Here is a tiny trained network, its code and every weight. The questions are about switching its units off for an input and a class, where a switched-off unit gives its printed mean instead of its output.

import numpy as np


def w(rows, s, z=0):
    codes = np.array(rows[::2]) - 128.0
    scale = np.full(codes.shape[1], s)
    scale[-1] = z or s
    return codes * scale


def f(y):
    return np.maximum(y, 0)


def log_softmax(a):
    a = a - a.max(-1, keepdims=True)
    return a - np.log(np.exp(a).sum(-1, keepdims=True))


def net(x, mask):
    res = np.array(x, float).reshape(1, 4) / 4 @ E
    y = f(res @ A[0][:, :-1].T + A[0][:, -1])
    res = res + np.where(mask, y, B[0][:, -1]) @ B[0][:, :-1]
    return log_softmax(res[-1] @ U[:, :-1].T + U[:, -1])


A, B = {}, {}
E = w([
[83,135,71,1,126,165,115],'x0',
[173,223,87,161,99,122,127],'x1',
[96,173,102,125,233,204,55],'x2',
[230,68,128,175,226,150,147],'x3',
],0.01)
A[0] = w([
[11,152,31,129,165,87,111,94],'neuron 1',
[43,163,87,105,158,127,147,106],'neuron 2',
[175,147,148,143,150,75,160,139],'neuron 3',
[115,20,151,92,164,145,133,125],'neuron 4',
[169,191,105,151,145,142,154,57],'neuron 5',
[84,162,152,119,71,126,150,159],'neuron 6',
[100,131,147,108,37,115,170,45],'neuron 7',
[120,143,102,114,56,141,121,181],'neuron 8',
[91,123,102,87,83,72,182,68],'neuron 9',
[140,142,91,153,184,148,112,178],'neuron 10',
[63,130,151,56,172,98,58,59],'neuron 11',
[178,88,84,87,125,195,114,254],'neuron 12',
[194,116,141,161,103,116,112,161],'neuron 13',
[76,53,161,112,115,124,165,152],'neuron 14',
[195,177,87,67,142,153,158,114],'neuron 15',
[66,170,106,111,95,214,74,186],'neuron 16',
[127,159,171,216,141,153,103,215],'neuron 17',
[94,127,95,153,185,144,68,96],'neuron 18',
],0.012,0.0028)
B[0] = w([
[53,90,105,180,95,144,130,222],'neuron 1',
[103,43,130,196,98,168,172,208],'neuron 2',
[126,112,159,201,138,164,183,192],'neuron 3',
[158,199,116,145,187,71,54,224],'neuron 4',
[192,88,220,162,104,127,138,175],'neuron 5',
[122,123,49,110,117,193,106,211],'neuron 6',
[105,136,53,129,195,123,130,221],'neuron 7',
[77,118,112,63,168,108,128,203],'neuron 8',
[109,147,56,37,159,162,96,213],'neuron 9',
[121,157,90,63,214,121,63,205],'neuron 10',
[129,140,195,178,86,185,137,221],'neuron 11',
[120,150,145,66,216,87,30,203],'neuron 12',
[119,55,199,163,94,100,160,198],'neuron 13',
[173,48,147,197,49,102,147,207],'neuron 14',
[117,254,83,89,198,52,72,185],'neuron 15',
[13,16,111,122,73,232,154,248],'neuron 16',
[174,149,113,136,203,50,45,219],'neuron 17',
[125,135,94,78,79,132,115,209],'neuron 18',
],0.0083,0.011)
U = w([
[176,122,226,255,119,68,154,44],'0',
[87,199,17,65,167,104,115,255],'1',
[33,74,102,145,54,223,200,63],'2',
],0.0088,0.0012)

Each question gives the input, the list of numbers given to net, and the class t.
The units are the neurons (one row each of A and B). Each row of codes is followed by its name. A weight is (code - 128) times the scale printed after its matrix; where a second scale follows, it is the last column's (A, B and U).
mask holds one flag per neuron, in row order. A switched-off neuron (its flag False) gives its mean, the last column of its row in B, instead of its output. The means were averaged over made-up inputs and are rounded, as every weight is.
A unit's drop is (log p(t) with every unit on - log p(t) with that unit switched off) / (log p(t) with every unit on - log p(t) with every unit switched off).
The circuit of an input: a set's keep is (log p(t) with only the set's units on - log p(t) with every unit switched off) / (log p(t) with every unit on - log p(t) with every unit switched off). Starting from the 12 units with the biggest drops (on a tie, the unit counted first), units are removed one at a time, each time the one whose removal leaves the highest keep (on an exact tie, the one counted first), for as long as the keep stays at least 0.8.
units of the circuit, in order: the units of the circuit, biggest drop first
unit that matters most: the unit with the biggest drop
top k neurons: the k neurons with the biggest drops, biggest first
drop of u: that unit's drop, to one decimal
input [2,8,7,-3], class 2: units of the circuit, in order	neuron 16
input [0,8,-2,1], class 0: units of the circuit, in order	neuron 5; neuron 9
input [6,-1,6,1], class 2: top 3 neurons	neuron 16; neuron 2; neuron 11
input [-3,4,3,0], class 0: top 2 neurons	neuron 9; neuron 5
input [-6,4,-6,-6], class 1: top 2 neurons	neuron 16; neuron 7
input [-6,3,-7,-3], class 1: top 2 neurons	neuron 7; neuron 16
input [-4,-6,4,6], class 1: top 2 neurons	neuron 10; neuron 11
input [-6,2,-7,-4], class 1: top 2 neurons	neuron 16; neuron 7
input [-5,8,1,-6], class 2: top 4 neurons	neuron 4; neuron 15; neuron 12; neuron 10
input [6,1,-8,-5], class 1: top 2 neurons	neuron 9; neuron 7
input [8,3,5,0], class 2: drop of neuron 16	0.8
input [-5,2,4,-2], class 0: drop of neuron 9	0.6
input [4,-7,-6,4], class 0: drop of neuron 10	0.2
input [4,-7,-3,4], class 0: unit that matters most	neuron 14
